In the rows, 128 means zero.
Facts:
tapu: ξ a; Σ brasim, reto
musti: ξ c; Σ vupas, gobo, katrakom, takla
grigri: ξ a; Σ susa
sistebon: ξ a; Σ davem, bunur
tonosa: ξ b; Σ klosefla, sodedrer
dobrok: ξ b; Σ grular, beklome
nitrilek: ξ c; Σ griskol, petres
gigrel: ξ b
plidrezol: ξ a; Σ novim
grular: ξ b; Σ dosta
klarul: ξ a; Σ sistebon
teske: ξ c; Σ fonaze, kapes, baplol, fatros
todar: ξ a; Σ brasim
kapes: ξ a; Σ drele, reto, zuskik
vupas: ξ b; Σ klafa
lizas: ξ b
novim: ξ a; Σ dosta, klatos, klosefla
trulidrik: ξ b; Σ brasim, galan
loplu: ξ c
pleval: ξ b; Σ dosta, mukik
pluklal: ξ a
liske: ξ a; Σ zistus
trelu: ξ b; Σ dosta, klurak
neso: ξ a; Σ dosta, saflun
brabrun: ξ a
brasim: ξ a; Σ dosta
nimastek: ξ a; Σ neso, fatros
natates: ξ c; Σ grigri, klafa, baplol
tranaplil: ξ a; Σ gigrel, klafa, plaflen
muduve: ξ b; Σ grozirak, pufes, reto
galan: ξ a
vuskubus: ξ b; Σ tapu
vemik: ξ b; Σ tremem, nugesek, galan, reto
levan: ξ b; Σ brasim, katrakom, baplol
batim: ξ a; Σ vupas
misi: ξ c; Σ saval
stevurar: ξ a; Σ petres
trulifli: ξ a; Σ klatos, mukik, komas, salur
mubin: ξ c; Σ drele, fiplik
zepla: ξ a; Σ liklu, sodedrer
kekuflos: ξ b; Σ dosta, pluklal, fatros
baplol: ξ a; Σ dosta
tudre: ξ b; Σ stakir
viden: ξ a; Σ tremem
festu: ξ a
bifik: ξ c; Σ klarul, togre
ratroru: ξ a
kluplal: ξ a; Σ dosta
plaflen: ξ b; Σ liklu
totra: ξ a; Σ plutran
gokiskon: ξ a; Σ griskol
kuvudri: ξ c; Σ vipa
sapla: ξ b; Σ dosta
borul: ξ c; Σ plaflen, muklun
trabi: ξ a; Σ klatos
saval: ξ a; Σ fosu, liklu
tremem: ξ a; Σ dosta
stakir: ξ c; Σ stifla, klafa
klosefla: ξ a
nafitra: ξ b; Σ bizum
bifi: ξ a; Σ plepir
pufes: ξ b; Σ griskol
skegrur: ξ b; Σ liske, gestasko
drupom: ξ c
batrus: ξ c
trobo: ξ c; Σ dosta, mitra, fisku
skostul: ξ c; Σ klafa, brepazu
munik: ξ a; Σ mubrin, brasim
trutagi: ξ a; Σ meplim, flevoplel, kufar
davem: ξ c; Σ dosta, tapu, bivor, sodedrer
mitra: ξ b; Σ novim, petres
mubrin: ξ a; Σ vuskubus, flole
beples: ξ a; Σ vupas, petres
grezim: ξ a; Σ grigri, pleval, baplol, fiplik
pludum: ξ a; Σ baplol
komas: ξ a; Σ kere, fisku
redil: ξ b; Σ brasim, gigrel, tini, batim
podra: ξ a; Σ kere
keses: ξ a; Σ pludum
kere: ξ a; Σ dosta, tremem, klatos, klafa
bunur: ξ a; Σ klurak, grigri
zuba: ξ a; Σ trobe
fosu: ξ a; Σ brasim, neso, klosefla, beples
zistus: ξ c
liro: ξ a; Σ sistebon
fisku: ξ a
plezom: ξ a; Σ susa
brepazu: ξ b; Σ fosu
brebren: ξ a
meplim: ξ c
muklun: ξ a; Σ gigrel, mitra
nuflo: ξ b; Σ drizuplum, fisku, klosefla
klobul: ξ b; Σ griskol, gokiskon
nugesek: ξ c
zuskik: ξ b; Σ grozirak, sodedrer
bizum: ξ c; Σ brasim
flekek: ξ c
gobo: ξ b
plutran: ξ a; Σ brasim, baplol
dosta: ξ a
stagrepla: ξ a
susa: ξ a; Σ dosta, brasim
pufis: ξ b; Σ dosta, plutran
klatos: ξ a; Σ petres
siflim: ξ a; Σ dosta, katrakom
plovine: ξ c; Σ trobe, griskol
beklome: ξ b
tini: ξ a; Σ festu, klobul, fisku
stenuk: ξ c; Σ stakir
mukik: ξ b; Σ saflun
bivor: ξ a; Σ reto
petres: ξ c
nudrik: ξ b; Σ davem, galan
skuvelak: ξ a; Σ fatros
kalebim: ξ b; Σ gigrel, brebren, brome
grozirak: ξ b; Σ dosta
drizuplum: ξ a
mutran: ξ a; Σ festu
katrakom: ξ b; Σ klosefla
rubril: ξ a; Σ pledra
flirer: ξ a; Σ fiplik
plepir: ξ a
trore: ξ c; Σ brasim, petres
patrak: ξ b; Σ reto
timen: ξ b; Σ novim, pledra
gupa: ξ a; Σ grozirak, beples
gestasko: ξ a; Σ liklu
skoflo: ξ a; Σ brasim, tapu
gritis: ξ b; Σ ratroru, stagrepla, loplu
pobe: ξ b; Σ brasim, pludum
flevoplel: ξ a; Σ klatos, flirer, pledra
liklu: ξ a; Σ tremem, klafa
vipa: ξ a
stifla: ξ a; Σ saflun
rure: ξ b; Σ flirer
skapal: ξ c; Σ griskol
flistu: ξ a; Σ batrus
brome: ξ a; Σ stakir
kufar: ξ a; Σ fisku
trufil: ξ c; Σ tapu, flekek
klusun: ξ c; Σ klurak
flole: ξ b
klurak: ξ a; Σ klafa, beples
drele: ξ a; Σ tapu
fiplik: ξ a; Σ klafa
lagi: ξ b; Σ brasim, gigrel
fonaze: ξ a; Σ dosta, nafitra
togre: ξ b; Σ griskol
salur: ξ b; Σ kere, bunur
klafa: ξ a; Σ dosta, brasim
grigok: ξ a; Σ fosu
trobe: ξ b; Σ dosta
skuplotes: ξ a; Σ klurak
takla: ξ a; Σ dosta, sistebon, fisku, sodedrer
sodrok: ξ b; Σ kere
fatros: ξ c; Σ bivor, klosefla
pledra: ξ a
nubrisol: ξ a; Σ stakir, plepir, grezim
sodedrer: ξ a; Σ fiplik
driple: ξ c; Σ timen
reto: ξ c; Σ plutran
saflun: ξ c; Σ trobe
stikim: ξ c; Σ klafa
griskol: ξ a; Σ dosta, petres

Known rows:
totra: [128 127 137 125 141 114 126 125 125 140 126 129 131 130 125 127 127 128
 123 129 138 128 130 128 125 123 128 130 127 129 131 120]
fatros: [132 139 134 134 142  91 128 133 134 106 104 126 139 128 132 136 126 130
 131 152 112 120 135 128 125 117 126 122 128 135 139 105]
stagrepla: [130 122 145 129 131 136 126 127 120 135 128 132 125 126 127 127 122 135
 131 130 139 132 129 119 127 128 132 142 129 135 127 134]
patrak: [119 133 112 114 138 129 131 128 127 138 112 113 119 118 136 132 131 109
 121 113 121 136 128 131 127 121 143 131 132 127 130 132]
gestasko: [117 132 165 118 133 104 120 140 117 129 122 130 116 130 127 114 122 130
 113 130 129 146 127 118 130 132 115 126 123 144 130 134]
drupom: [130 127 131 132 114 101 135 133 125 112 122 125 138 114 133 134 125 129
 129 131 129 140 134 124 125 122 138 144 135 136 135 116]
trobe: [129 155 107 151 119 132 132 127 136 123 130 125 121 119 117 124 147 119
 121 104 101 107 118 135 126 134 141 110 117 104 109 139]
pleval: [130 150 108 145 123 143 132 125 133 123 132 123 126 121 122 131 143 124
 129 110 107 113 121 135 128 133 140 117 122 110 114 150]
davem: [128 151 122 136 139 101 134 130 132 114 111 124 150 120 126 136 134 121
 101 116 112 131 134 140 125 114 136 127 126 123 135  87]
festu: [129 123 143 131 130 146 126 126 120 136 133 132 124 126 128 127 122 135
 131 130 140 133 128 119 129 129 131 142 129 135 124 135]
grozirak: [131 159 107 149 122 143 133 128 128 126 130 120 131 119 116 135 147 122
 120  99 102 121 124 142 129 134 138 118 120 103 111 150]
bifi: [128 122 140 128 134 125 125 125 125 137 128 132 125 130 126 122 125 132
 129 132 138 125 126 120 126 129 127 132 128 134 127 123]
musti: [131 130 127 131 120  98 133 131 130 110 122 127 140 121 132 134 126 128
 133 139 124 134 135 127 127 123 130 133 136 139 137 112]
keses: [129 123 137 128 133 126 123 124 126 136 131 132 130 133 126 126 122 134
 127 135 137 122 128 125 127 126 125 128 126 131 129 127]
beples: [136 114 135 111 138 167 129 120 128 145 115 128 134 144 119 137 133 123
 146 134 122 154 142 129 124 142 109 135 134 132 137 132]
redil: [126 122 113 122 107 130 134 131 133 116 142 123 107 118 136 131 124 130
 128 124 126 136 126 130 133 130 137 119 127 113 127 149]
trelu: [131 146 102 142 122 146 132 128 129 124 138 123 129 123 120 134 142 123
 136 109 110 118 123 137 132 135 137 121 125 111 116 154]
klusun: [130 128 117 133 118  96 134 130 130 114 129 127 145 122 131 133 126 126
 137 134 127 126 132 130 127 122 129 135 137 136 136 109]
gigrel: [128 125 121 127 111 147 132 131 122 125 138 121 112 113 135 131 127 130
 143 125 128 134 124 121 132 133 143 138 133 128 122 166]
stakir: [121 114 111 122 121  34 136 133 135 119 145 125 138 120 121 113 133 118
 145 138 131 117 129 125 122 133 131 121 144 150 147 113]
muklun: [128 117 143 123 133 143 127 126 124 133 131 134 124 130 127 126 124 133
 125 131 137 137 130 121 128 131 126 134 128 133 128 131]

Rows:
No name comes twice in this set of rows, the named rows included.
[114 137 142 119 113 109 123 145 118 121 126 118 104 122 136 119 126 122
 127 124 114 153 124 121 135 136 126 122 128 138 126 167]	plaflen
[133 142 120 143 125 136 138 130 132 107 126 131 146 120 123 134 130 130
 116 118 115 129 131 133 128 124 133 132 129 121 126 107]	trobo
[110 128 144 111 129  76 122 144 113 136 145 127 129 140 120 110 130 124
 121 125 132 148 128 126 134 140 106 124 135 149 138 140]	liklu
[130 149 105 140 122 134 134 128 129 126 129 119 128 119 122 136 142 120
 124 105 108 123 123 139 129 131 141 120 122 108 117 147]	pufis
[124 140 115 126 135 137 126 132 125 129 118 119 124 129 135 136 129 121
 136 128 115 128 127 133 134 125 134 128 129 127 125 155]	zuskik
[132 121 141 123 150 153 126 124 126 137 120 129 130 135 126 127 127 131
 132 135 128 133 132 125 127 131 123 132 127 134 129 124]	plidrezol
[135 120 128 131  85 130 128 126 138 127 105 126 141 122 133 143 137 113
 138 136 125 141 135 136 122 130 103 134 131 134 130  99]	nitrilek
[124 119 127 120 157 244 123 125 131 125 140 143 127 148 139 115 112 137
 118 127 138 123 124 119 140 129 125 136 130 127 121 108]	komas
[131 139 138 142 148 112 127 123 138 131 124 133 125 129 111 113 139 131
 115 122 117 103 120 128 119 131 129 111 115 118 120 108]	neso
[123 127 140 122 137 137 125 129 123 137 131 131 128 135 127 121 125 128
 120 124 134 135 128 124 129 131 123 131 126 134 128 128]	viden
[132 143 131 138 148 173 123 127 126 128 129 137 140 143 125 126 127 136
 114 124 125 117 125 132 134 126 122 127 120 118 117 117]	takla
[134 145 132 149 129 135 131 124 122 134 133 132 138 123 111 130 137 133
 116 106 123 125 125 132 126 132 130 130 120 115 115 129]	dosta

Now the same elements, written a new way:
Known rows:
gestasko: [126 133  87 129 102 139 148 132 146 122 122 106 142 132 137 140 119 130
 127 146 140 108 128 137 136 139 126 143 131 129 123 116]
pludum: [117 131 115 120  86 142 138 129 135 123 126 119 134 111 139 128 137 132
 140 140 125 103 129 149 129 133 143 136 133 118 119 114]
zuba: [114 132 110 128 109 136 134 150 137 132 127 115 132 120 128 134 124 135
 134 148 117 118 131 154 135 137 128 139 131 141 127 120]
klatos: [120 122 115 130 112 152 118 133 139 134 106 115 128 117  84 124 108 151
 114 141 112 115 117 189 125 114 127 144 120 173 158 130]
grigok: [117 131 106 125  96 136 142 140 143 125 122 115 135 116 135 138 125 131
 139 142 126 109 136 151 133 133 138 142 135 127 123 118]
nubrisol: [126 133  97 131 103 140 148 135 148 123 122 112 141 124 133 132 119 129
 133 142 132 114 127 144 135 133 130 141 133 130 128 119]
fonaze: [110 134 146 124 107 142 126 172  93 160 168 142 127 103 148  70 155 146
 109 163  91 140  95 116 130 167 100  98 126 138 115 103]
batim: [132 129  99 131 101 149 145 125 145 122 116 112 143 120 124 123 121 133
 122 139 135 109 120 146 131 126 130 140 130 133 134 117]
brasim: [107 126 210  91  46 172 105 116  57 154 177 173 115  44 152  11 215 154
 114 139  75 105  72 128 103 144 139  71 122  97 116  83]
tremem: [113 138 150 126 111 151 127 171  74 171 187 151 130 106 153  44 164 151
  89 170  90 147  74  92 129 180  81  81 118 141 115  93]
vupas: [188 133  65 145 153 161 151   7 127  70 114 126 150 177 113 113 114 127
  38 103 179 105  89  47 115 113  91 117  95 127 139 119]
pufes: [110 121 128 124 171 117  78  99 112 105 103 129  88 161  46 176  99 162
  83 124  95 119 141 179 119  96 118 141  91 217 155 164]
zuskik: [116 137 116 123 158 100 123 102 115  94 138 132 110 157 141 178 129 122
 118 126 116 127 160  96 135 135 125 128 119 135  96 140]
muduve: [112 134 123 119 152 103 116  98 113  92 133 132 104 152 131 180 132 124
 121 124 112 123 163 109 131 125 133 130 117 136 101 140]
pleval: [115 139 157 123 164 117 108 114  69 126 176 161 104 139 144 105 156 138
  85 138  85 153 116  66 126 156  91  86 108 144 100 122]
nitrilek: [131 106 151 120 158 109  60 163 127 171  99 113 103 165  38 151  97 161
 116 114 170 119 118 184 113 100 125 150 100 189 195 169]
reto: [115 120 146 100 125  80  95 172 125 155 133 112 112 163 137 177 143 121
 174 120 185 104 158 118 128 139 158 142 129  99 122 146]
trobo: [131 122 167 121 155  98  91 188  94 187 164 134 117 156 132 107 143 135
 128 132 162 148 109  86 125 157 108 105 119 121 137 135]
loplu: [161 113 166 151 183 104 127 167 155 166 111 134 139 136 121 119 100 100
 168  93 166 186 130 119 128 107 130 132 152 103 158 155]
misi: [139 118 136 120 148  96 104 163 133 159 126 113 125 169 120 155 122 121
 146 115 192 123 135 111 126 130 134 138 125 112 144 147]
saflun: [128 121 138 118 152  87  96 178 124 167 136 112 117 174 119 161 124 130
 144 126 184 125 138 112 129 140 128 136 121 127 140 149]

Rows:
No name comes twice in this set of rows, the named rows included.
[158 127 136 114  57 200 140  56  87 130 153 149 152  87 139   6 182 149
  61 128 139  86  39  85 100 136 110  80 107  95 139  76]	klafa
[170 119 111 126 137 121 118 117 132 148 126 110 143 179 119 126 123 126
 111 107 225 108 102  74 117 130 119 131 111 101 154 132]	natates
[115 139 174 123 165 120 103 124  50 138 190 172 102 130 148  77 167 142
  72 144  71 164  98  57 124 165  80  67 105 146 100 116]	grular
[122 122 138 116 146  78 102 185 130 160 136 111 118 174 136 175 129 119
 164 123 185 124 153 109 133 143 140 139 129 108 128 149]	fatros
[108 139 172 121 166 118  98 129  50 139 191 172  98 134 142  83 165 146
  71 148  70 161 102  62 125 164  77  71 102 156 101 118]	trobe
[167 131  58 140  99 175 164  78 148 113 114 105 166 143 123  99 114 135
  77 137 177  95  85 103 124 131 104 134 114 125 145 103]	klurak
[127 111 146 118 158  98  69 174 124 171 113 109 105 176  65 160 106 154
 126 122 174 119 126 160 119 119 124 147 106 170 172 162]	plovine
[110 136 124 116 146  99 119  98 116  88 132 133 104 150 138 187 137 120
 131 123 113 118 168 109 133 126 139 132 123 127  95 142]	patrak
[128 127 151 110 125 131 115  51 109  80 121 151 110 114 126 136 155 123
 120  97 111 107 142 118 112  98 156 118 119 108 114 133]	redil
[133 123 103 131 106 159 131 116 145 125 103 113 137 119  90 118 111 147
 110 135 127 107 109 173 123 112 125 144 119 158 156 123]	beples

Now the same elements, written a new way:
Known rows:
totra: [148 122 123 163 137 179 131 117 119 122 128 132 132  94 112 142 154 123
 116 112 154 127 129 113 118 152 142 127 131 147 170  94 140  98 157]
salur: [149  98 132 125 196 120 126 130 118 128  96 108 117 126 135 152 160 132
 111 172 128  93 142 131 131 117 120 132 109 192  83 119 113 138 132]
levan: [161 104 140 137 188 133 133 129 120 127  83 134 115  70 133 155 154 133
  96 174 103  90 130 140 131 118 101 115 127 221 127 109 120 120 140]
nimastek: [148 104 128 139 150 172 127 129 124 120 130 127 145  94 115 164 126 121
 140 127 153 107 113  94 120 150 161 102 149 160 142  89 145 102 138]
trabi: [158 100 123 125 111 147 111 138 104 136 137 115 126 117 109 151 121 122
 138 151 150  91 151  84 110 142 174 145 114 140 128  67 136 140 122]
meplim: [123 120 173 103 119  85 103 127 124 136 111 127 120 144  87 156 136 126
 112 117 121 125 153  89 108 100 100 116  77  67  67  87 117 172  66]
tudre: [144  88 116 120 187 109 144 106 106 131 110 113 133 129 160 136 176 123
 111 158 124  98 142 157 143 101 120 117 104 179 105 137  52 119 157]
vipa: [103 118 113 148 113 172 100  95  89 120 128 156 121 187 108 138 165 150
 160 150 152 146 112 123 123 130 148 133 107  75 108  76 106  88  95]
muklun: [163 123 120 152 118 151 117 124 106 139 154 107 112 111 121 114 159 133
 134 138 143 122 165 113 113 127 187 165 118 141 119  59 117 130 135]
pludum: [138 116 125 161 146 168 129 116 119 114 127 114 120 142 108 137 165 113
 130 107 176 134 113 112 117 150 141 128 119 126 143 103 145 108 153]
keses: [143 117 127 153 137 163 131 113 113 121 137 131 130 104 125 146 149 123
 123 118 149 112 119 111 125 145 148 119 131 150 164  96 133 104 145]
gigrel: [148 140 125 167 183 110 128 125 126 124 100  92  72 188 118  89 218 137
 101 162 145 158 159 161 125  95 108 190  67 133  48 128 105 161 132]
viden: [153 123 120 148 149 175 137 124 124 134 136 115 131 109 108 138 146 137
 147 116 155 116 125 102 132 135 182 115 150 163 122  84 138 107 136]
sodedrer: [138 127 111 165 145 153 127 140 134 129 143  96 101 164  94 120 160 118
 136  91 166 141  94  88 137 146 140 123 101 114  88 103 167 135 126]
loplu: [ 76 126 164 109 156 132 110  63 110 125  89 192 148 166  77 158 168 160
 145 133 129 170 128 125 106  77 114 117 124  55  85  74  73  96  60]
kere: [162 122 121 139 143 155 125 132 130 132 144  94 121 136 102 135 143 117
 142 123 161 113 132  97 120 146 177 141 134 145 107  91 144 130 132]
fisku: [135 117 128 153 137 146 110 138 134 129 128  98  89 199  78 129 159 117
 142 127 187 140 115  81 114 152 148 162  89  91  67  92 187 158 103]
drizuplum: [133 111 123 143 131 161 103 139 129 134 129 110 104 148  95 146 133 134
 148 131 159 117 107  81 122 150 148 127 109 111  84  78 174 138  98]
zistus: [109 148 149 124 174 123 121  89 148 139  97 147 136 142  89 131 168 182
 145  99 107 172 131 133 117  76 140 113 130  88  37  70  96 115  68]
bifik: [149 127 184  97 156 122 121 107 125 145  92 149 156  84  95 182 142 135
 115 120 115 127 178 117  85  96 140 134 147 142 127  73 107 126 108]
klatos: [144 104 121 138 116 138 110 147 112 132 138  91  97 182  91 138 151 107
 145 141 183 117 141  84 116 152 170 171  89 110 102  90 156 156 121]

Rows:
No name comes twice in this set of rows, the named rows included.
[ 89 101 123 118 167 148 103  74  64 120  74 208 131 130 144 173 156 176
 142 218  83 112 113 163 125  87 114 108 121 164 115  79  60  73  91]	gritis
[127 103 179  85 193  98 152 101 159 110 107 102 170 154  82 166 173 103
 115  94 170 138 148 109 101  99 121 136 135 112  96 132  90 138 120]	saflun
[168 123 109 149 130 158 132 122 101 146 163 109 130  76 139 104 154 143
 141 110 117 121 155 120 139 129 202 133 141 166 135  68 101 113 144]	tranaplil
[163 135 184 113 146 106 130 111 141 142 112 130 147  70  92 160 146 128
  93 118 109 126 200 119  80  97 139 146 126 142 147  73 103 140 127]	trore
[143 110 111 162 137 149 126 124 131 124 153  98 113 155 116 103 171 110
 128  91 166 128 109  98 138 148 139 129  99 112  99 120 148 132 134]	fiplik
[110 107 110 140 120 168 106  95  85 127 136 164 121 129 132 145 148 159
 164 154 137 124 125 112 119 132 162 116 125 109 125  58  99  84 103]	flistu
[113 109 127 132 171 130 111 102  91 125  79 165 105 145 132 145 181 153
 119 191 112 119 128 148 128 102  98 131 103 149  85 102  91 111  99]	lizas
[135 120  97 152 119 150 126 109 102 132 157 110 112 159 128  92 181 133
 140 121 160 139 147 131 119 128 175 162  99  95 110  95  91 120 137]	brebren
[147 111 116 140 117 148 103 137 104 139 138 115 112 131 108 148 119 129
 142 144 153 105 131  81 123 149 152 133 103 122 104  62 158 140 102]	kufar
[126 105 143 129 201 131 130 108 125 112  76 126 112 170 113 160 179 129
 119 177 148 125 113 140 122 115 102 138 111 167  82 132 126 126 118]	beklome
[157 112 144 131 176 104 113 142 111 141  87 100 101 137 117 158 156 130
 106 195 129 100 159 130 113 113 127 171  89 180  81  98 132 160 117]	mitra
[135 125 116 157 148 157 114 142 150 120 126  93 100 198  83 128 151 113
 138 110 187 142  92  75 128 162 141 143  98  98  65  95 198 144 105]	klosefla
[145 131 176 129 169 124 138 111 159 135  94 139 149  79  83 156 147 120
  88  90 119 142 141 106 111 109  93  96 137 131 129 101 133 128 123]	davem
[142  88 100 124 127 157 139 112  92 125 163 120 155 101 158 141 144 105
 138 114 149  91 137 112 140 139 167 101 126 154 155 110  69  91 166]	nubrisol
[142 139 182 109 157  90 119 123 151 132  86  96 118 191  54 149 184 121
  97 117 170 162 180 107  77 104 130 199  92  74  66  97 137 182  99]	petres

